[[140 117]
 [150 123]]
:
[[140 150]
 [117 123]]

[[127 145 133]
 [148 107 124]
 [137 111 112]
 [134 140 109]
 [142 142 127]
 [125 108 147]
 [142 138 134]
 [119 113 150]
 [133 115 131]]
:
[[127 148 137 134 142 125 142 119 133]
 [145 107 111 140 142 108 138 113 115]
 [133 124 112 109 127 147 134 150 131]]

[[142 148 139]
 [124 120 128]
 [128 130 132]
 [133 140 124]
 [121 111 133]
 [129 130 131]
 [137 127 156]
 [120 110 131]
 [134 128 145]
 [136 150 118]
 [120 110 133]]
:
[[142 124 128 133 121 129 137 120 134 136 120]
 [148 120 130 140 111 130 127 110 128 150 110]
 [139 128 132 124 133 131 156 131 145 118 133]]

[[152 116 127 117 130 127 145 144 127 122]
 [124 135 113 135 151 138 115 129 123 118]
 [114 130 137 112 128 132 115 124 133 121]
 [116 132 136 119 125 133 117 111 125 114]
 [118 128 140 131 119 139 120 142 116 151]
 [120 125 123 138 109 107 145 122 122 151]
 [147 122 124 115 137 123 139 143 129 118]
 [129 128 117 132 124 135 124 132 122 140]]
:
[[152 124 114 116 118 120 147 129]
 [116 135 130 132 128 125 122 128]
 [127 113 137 136 140 123 124 117]
 [117 135 112 119 131 138 115 132]
 [130 151 128 125 119 109 137 124]
 [127 138 132 133 139 107 123 135]
 [145 115 115 117 120 145 139 124]
 [144 129 124 111 142 122 143 132]
 [127 123 133 125 116 122 129 122]
 [122 118 121 114 151 151 118 140]]

[[111 130 105 126 146 118 113 116 122 137]
 [134 157 123 120 150 134 136 141 132 137]]
:
[[111 134]
 [130 157]
 [105 123]
 [126 120]
 [146 150]
 [118 134]
 [113 136]
 [116 141]
 [122 132]
 [137 137]]

[[129 114 123 118 130 111 102]
 [140 146 135 115 119 140 153]
 [129 112 135 138 110 134 110]
 [136 149 154 144 131 129 155]
 [137 147 137 130 109 153 134]
 [140 112 151 121 104 109 141]
 [127 131 123 151 119 127 115]
 [136 108 149 123 116 134 145]
 [139 150 123 150 121 128 124]
 [125 149 112 135 139 116 102]
 [148 101 144 111 138 111 146]]
:
[[129 140 129 136 137 140 127 136 139 125 148]
 [114 146 112 149 147 112 131 108 150 149 101]
 [123 135 135 154 137 151 123 149 123 112 144]
 [118 115 138 144 130 121 151 123 150 135 111]
 [130 119 110 131 109 104 119 116 121 139 138]
 [111 140 134 129 153 109 127 134 128 116 111]
 [102 153 110 155 134 141 115 145 124 102 146]]

[[129 131 115 147 122 104 135 128 128 120]
 [124 116 132 123 139 119 124 128 138 129]]
:
[[129 124]
 [131 116]
 [115 132]
 [147 123]
 [122 139]
 [104 119]
 [135 124]
 [128 128]
 [128 138]
 [120 129]]
---
[[128 128 128 125 129 124 123 135 114 128]
 [130 133 121 136 131 116 128 131 135 112]
 [128 123 128 120 128 123 125 139 107 130]
 [125 121 121 128 131 125 124 131 124 119]
 [132 117 118 121 153 115 144 114 126 142]]
:
[[132 117 118 121 153 115 144 114 126 142]
 [125 121 121 128 131 125 124 131 124 119]
 [128 123 128 120 128 123 125 139 107 130]
 [128 128 128 125 129 124 123 135 114 128]
 [130 133 121 136 131 116 128 131 135 112]]

[[123 128 114 126 113 128 124 138 129 156 126 148]
 [132 135 113 119 118 135 121 133 135 142 114 148]
 [129 131 128 122 125 125 107 131 122 138 128 139]
 [132 147 107 123 128 136 126 134 143 140 138 141]]
:
[[123 128 114 126 113 128 124 138 129 156 126 148]
 [129 131 128 122 125 125 107 131 122 138 128 139]
 [132 135 113 119 118 135 121 133 135 142 114 148]
 [132 147 107 123 128 136 126 134 143 140 138 141]]

[[145 136 125 138 137 112 135 124 138 120 124 135 134 131 132]
 [100 120 137 106 125 119 122 139 105 139 126 120 127 112 111]]
:
[[100 120 137 106 125 119 122 139 105 139 126 120 127 112 111]
 [145 136 125 138 137 112 135 124 138 120 124 135 134 131 132]]

[[115 136 133 102 141 151 111 102 153]
 [129 117 149 127 137 142 110 137 102]
 [102 110 117 130 144 140 140 116 102]]
:
[[102 110 117 130 144 140 140 116 102]
 [129 117 149 127 137 142 110 137 102]
 [115 136 133 102 141 151 111 102 153]]

[[111 157  98 112 100 151 116 119 117 115 142 135 137]
 [127 123 140 139 148 113 106 157 131 150 127 142 143]]
:
[[127 123 140 139 148 113 106 157 131 150 127 142 143]
 [111 157  98 112 100 151 116 119 117 115 142 135 137]]

[[117 129 126 134 124 127]
 [111 123 129 113 130 138]
 [127 122 106 144 129 110]
 [111 141 133 144 146 128]
 [150 128 137 140 122 154]]
:
[[127 122 106 144 129 110]
 [111 123 129 113 130 138]
 [150 128 137 140 122 154]
 [117 129 126 134 124 127]
 [111 141 133 144 146 128]]

[[111 131 135 111 153 125 107 120 108 114]
 [126 129 144 118 109 142 117 118 128 127]]
:
[[126 129 144 118 109 142 117 118 128 127]
 [111 131 135 111 153 125 107 120 108 114]]
